Below is a small trained network, with its code and all its weights. Each question gives an input and a class and asks what happens when units are switched off, that is, made to give their printed mean instead of their output.

import numpy as np


def w(rows, s, z=0):
    codes = np.array(rows[::2]) - 128.0
    scale = np.full(codes.shape[1], s)
    scale[-1] = z or s
    return codes * scale


def f(y):
    return y / 2 * (1 + np.tanh(0.7978845608 * (y + 0.044715 * y**3)))


def log_softmax(a):
    a = a - a.max(-1, keepdims=True)
    return a - np.log(np.exp(a).sum(-1, keepdims=True))


def net(x, mask):
    res = np.array(x, float).reshape(1, 7) / 4 @ E
    y = f(res @ A[0][:, :-1].T + A[0][:, -1])
    res = res + np.where(mask, y, B[0][:, -1]) @ B[0][:, :-1]
    return log_softmax(res[-1] @ U[:, :-1].T + U[:, -1])


A, B = {}, {}
E = w([
[45,96,95,74,76,169,80,117],'x0',
[176,126,254,93,106,163,112,207],'x1',
[61,201,142,172,160,86,70,121],'x2',
[99,62,85,171,167,215,157,217],'x3',
[149,132,154,191,149,95,121,97],'x4',
[147,128,142,129,127,230,209,94],'x5',
[121,61,98,141,1,69,125,132],'x6',
],0.006)
A[0] = w([
[181,106,164,120,152,240,219,191,226],'N1',
[213,99,113,209,135,72,181,139,246],'N2',
[82,158,128,149,85,58,67,106,95],'N3',
[148,165,103,122,121,79,145,48,181],'N4',
[95,73,71,79,58,170,166,114,205],'N5',
[126,116,82,212,147,52,126,174,232],'N6',
[93,96,80,103,80,76,74,126,157],'N7',
[185,208,201,98,203,95,97,124,195],'N8',
[28,144,55,145,200,175,115,160,176],'N9',
[113,44,77,58,16,121,123,162,227],'N10',
[211,192,172,113,201,85,119,127,208],'N11',
[106,129,203,72,96,95,3,222,253],'N12',
[180,111,166,121,146,229,219,189,220],'N13',
],0.0064,0.0032)
B[0] = w([
[138,241,147,254,75,174,238,147,253],'N1',
[215,94,150,121,144,23,143,173,204],'N2',
[124,179,164,192,106,112,140,155,176],'N3',
[174,149,117,122,129,101,192,96,185],'N4',
[165,90,77,82,91,151,169,94,213],'N5',
[136,130,106,154,142,38,134,200,197],'N6',
[122,143,118,146,65,131,156,169,186],'N7',
[188,119,179,79,146,63,130,78,217],'N8',
[21,114,14,131,203,184,52,136,200],'N9',
[164,102,115,89,28,124,160,143,243],'N10',
[204,115,161,87,142,49,155,90,211],'N11',
[135,97,175,142,124,67,56,251,249],'N12',
[146,235,150,241,69,158,237,143,243],'N13',
],0.0066,0.0058)
U = w([
[88,153,77,175,135,212,175,87,43],'0',
[158,210,159,193,57,120,215,153,205],'1',
[47,151,94,80,210,214,49,60,138],'2',
[110,159,215,130,107,127,45,122,6],'3',
[45,146,74,184,197,102,51,166,91],'4',
[98,1,84,41,73,148,61,179,164],'5',
[182,91,114,14,129,95,181,9,100],'6',
[176,58,164,106,192,80,74,167,185],'7',
],0.0059,0.0022)

Each question gives the input, the list of numbers given to net, and the class t.
The units are the neurons (one row each of A and B). Each row of codes is followed by its name. A weight is (code - 128) times the scale printed after its matrix; where a second scale follows, it is the last column's (A, B and U).
mask holds one flag per neuron, in row order. A switched-off neuron (its flag False) gives its mean, the last column of its row in B, instead of its output. The means were averaged over made-up inputs and are rounded, as every weight is.
A unit's drop is (log p(t) with every unit on - log p(t) with that unit switched off) / (log p(t) with every unit on - log p(t) with every unit switched off).
The circuit of an input: a set's keep is (log p(t) with only the set's units on - log p(t) with every unit switched off) / (log p(t) with every unit on - log p(t) with every unit switched off). Starting from the 12 units with the biggest drops (on a tie, the unit counted first), units are removed one at a time, each time the one whose removal leaves the highest keep (on an exact tie, the one counted first), for as long as the keep stays at least 0.8.
circuit, biggest first: the units of the circuit, biggest drop first
most important unit: the unit with the biggest drop
top k neurons: the k neurons with the biggest drops, biggest first
drop of u: that unit's drop, to one decimal
input [-1,-7,-2,7,4,-2,4], class 5: top 2 neurons -> (N1; N13)
input [-5,5,0,3,-1,-5,1], class 7: most important unit -> N12
input [-8,-6,-3,-2,7,3,-1], class 7: top 3 neurons -> (N2; N1; N13)
input [-7,-6,2,-5,-6,8,2], class 6: circuit, biggest first -> (N1; N13; N12)
input [-2,-6,-6,-4,-1,-2,-5], class 6: circuit, biggest first -> (N12; N1; N13)
input [0,-6,1,8,1,-2,-3], class 4: top 2 neurons -> (N9; N6)
input [-3,0,2,0,2,0,1], class 7: circuit, biggest first -> (N1; N13)
input [4,-5,5,2,-2,7,4], class 5: top 3 neurons -> (N1; N13; N5)
input [-6,-1,5,2,6,-5,4], class 7: top 3 neurons -> (N1; N13; N2)
input [-5,5,4,0,6,-4,8], class 7: top 2 neurons -> (N1; N13)
input [4,1,0,3,7,-7,7], class 5: top 3 neurons -> (N1; N13; N10)
input [2,5,7,-3,-6,-8,-4], class 7: drop of N12 -> 0.3
input [2,-3,2,3,-2,-2,-2], class 2: drop of N11 -> 0.0
input [2,-5,-2,5,-4,-8,-2], class 5: drop of N1 -> 0.4
input [7,3,7,0,-2,3,-8], class 2: most important unit -> N9
